Each row is followed by roughly how far along a hidden order it lies, from 0 to 10. A new part has a new order.
[ 15.7  -2.4  28.4 -43.0 -41.7 -10.9   0.3  -5.9 -19.1 -20.7  32.2   2.5
  13.9 -27.5  -0.8   6.7 -21.0 -25.4  27.6   4.3  -8.1  10.5  -4.6 -48.6
 -13.6 -57.1  17.9  31.8  15.8]	3
[ -4.0  31.6  31.2 -26.9 -21.2  24.1 -26.2 -20.5   6.0 -29.1  24.7 -13.5
  29.1  13.8  26.4  -8.1 -11.1  -1.5  40.3  -4.9  -4.6  11.2 -12.7 -36.2
  -6.3 -32.6  21.1 -10.8   9.4]	1
[ 17.9   2.6 -36.9 -20.6   4.7 -27.4  37.5   8.3 -19.1  31.3 -13.9  -7.4
 -24.0 -33.4  -9.6  10.4  -3.5  -2.6 -61.2 -10.0  -0.4   1.1  15.5  16.8
  25.9   9.7  25.3  -6.6 -31.1]	10
[ -4.4 -49.8   1.5  34.7 -10.7 -14.7  36.7  16.5  13.0  20.5 -10.0  10.8
 -23.6 -39.4  -8.5  17.7   2.4   6.2 -53.9  -2.3  10.6  14.3  -1.4  48.8
 -12.3  14.8  70.2 -25.1 -11.8]	7
[ 10.3  49.6  16.3  25.5  22.0 -38.4 -47.0  -6.7   2.6 -21.1 -38.2  36.2
   5.5  99.9  -0.5 -20.1 -15.3  -4.7 -27.2  10.4   7.8 -20.2  32.2 -57.6
  57.6   9.6 -56.4  49.6  13.9]	1
[ -7.9 -54.0  10.2  -2.9 -32.4   5.5  55.2   7.7  -0.3   7.1  24.1 -18.6
  -7.0 -83.6  -2.3  27.9   4.6  -1.7  21.2  -1.8   0.7  23.1 -31.1  32.2
 -53.9 -15.7  26.8 -36.1  -1.6]	5
[ -2.1   6.2  -8.9  35.8  44.6 -11.9 -19.3  13.1  11.5  17.7 -26.0  32.8
 -12.4  70.8 -22.0 -10.4   5.2   5.7 -20.4   7.1   9.1 -21.1  29.7 -14.8
  27.1  52.0 -59.4  25.2  10.1]	3
[  6.3  29.3  -6.7 -36.3  -7.7   5.9 -23.4  -6.8 -28.6 -19.7  11.7 -15.3
  25.2 -25.4   4.9  -1.4 -10.6 -13.2  41.9   6.9 -15.1 -11.1  -6.1 -54.9
 -26.3 -47.2   8.3  19.0  10.2]	3
[ 18.3  -8.7  42.7 -25.2 -52.8 -39.2  33.3  -6.6 -16.7 -28.8  19.6   3.3
   5.1 -46.6   7.3  21.1 -31.9 -28.4   1.3   1.6  -0.2  29.3 -16.1 -47.1
   0.6 -52.5  52.9  22.5   2.0]	4
[  3.9  23.0 -21.9 -48.8  11.7  26.3 -59.1   0.3 -25.6   4.7  15.5 -19.3
  18.0  -1.1 -12.6 -15.2   3.1  -5.8  45.9   6.7 -18.2 -34.3   2.0 -23.8
 -16.9 -12.4 -18.5  28.7  11.7]	4
[ -0.2  -7.5  29.2 -40.5 -50.6  26.5  -1.7 -16.6   8.5 -17.3  54.7 -18.8
  18.3  -4.2  16.1  -6.0   0.1  -2.1  35.0 -13.4 -10.2  28.2 -15.4  11.1
   1.5 -26.0  33.8  -6.7   1.8]	3
[  0.7 -56.6  21.1   2.3 -22.0 -16.9  67.3  11.6   3.4  13.6  15.5   4.6
 -21.5 -57.2 -13.7  19.7 -10.5  -3.4 -16.8   0.6   7.1  23.4 -16.9  41.8
 -14.7   4.9  39.6 -19.4  -5.6]	6
[ 29.3  -3.6  22.2 -33.8 -37.5 -32.4  23.2 -13.2  -9.0  -7.8  37.4 -16.0
  -5.9 -29.0  12.8  -1.5 -35.4 -12.3 -48.7 -22.0  -1.6  42.5  10.4  -2.4
  51.8 -22.3  56.4  10.1 -26.1]	9
[ 14.7  32.7 -16.1 -34.1  27.1  14.6 -67.3   3.6 -20.0  12.5   2.6  -6.2
   7.4  46.5 -11.8 -26.4  -3.8  -8.6  -3.7  -4.0 -15.2 -29.6  33.4 -24.2
  24.0  16.2 -37.7  41.8   7.1]	5
[ -9.3 -23.9 -15.8  48.0  16.9 -11.6  28.2  16.2  13.1  21.5 -27.0  15.5
 -24.8   4.1 -12.4  11.9   6.9  13.9 -38.9   0.4  11.9  -0.3   5.3  42.2
   5.9  33.9 -10.4 -17.8 -12.4]	7
[  5.5  46.6  25.4  10.4  11.0 -13.9 -49.7 -11.3   6.3 -23.5  -9.9  24.3
  18.8  99.2   4.7 -22.8  -8.0  -5.5  14.6   6.4   4.0 -22.5  18.5 -49.0
  33.9  -8.0 -42.7  45.3  19.8]	0
[-23.2 -23.4 -33.5  59.0  50.0  22.4   8.0  18.9  16.7  39.7 -25.6  12.1
 -19.3   9.1 -19.4   3.1  31.3  24.6  -1.1   4.8   5.2 -21.5   4.7  53.4
 -15.8  59.9 -37.1 -23.7  -3.1]	5
[-10.4  41.3  23.7  -2.9  -0.5  25.3 -41.8 -15.1   6.6 -29.1   9.6  -3.1
  28.5  47.5  26.7 -18.0   6.5   3.7  45.0   4.1  -4.2 -10.1 -12.5 -38.6
  -5.9 -12.9 -13.6   9.2  18.4]	0
[  7.2  -0.6 -30.8 -26.4 -11.9  -7.1  41.7  -4.5 -14.7  16.8   0.5 -29.2
 -11.2 -61.5  14.2  16.1  -5.5   2.3 -42.2 -17.8  -3.6  16.1  -9.1  22.7
   8.1  -8.5  56.5 -37.2 -33.9]	10
[  3.1   5.9  12.2 -42.9 -47.0  17.9  16.7 -23.9   0.7 -17.7  31.9 -39.1
  16.3 -40.6  32.6   1.7 -14.4   1.3   5.1 -18.6  -8.2  37.3 -19.7   8.2
   7.6 -33.6  62.6 -39.5 -18.2]	6
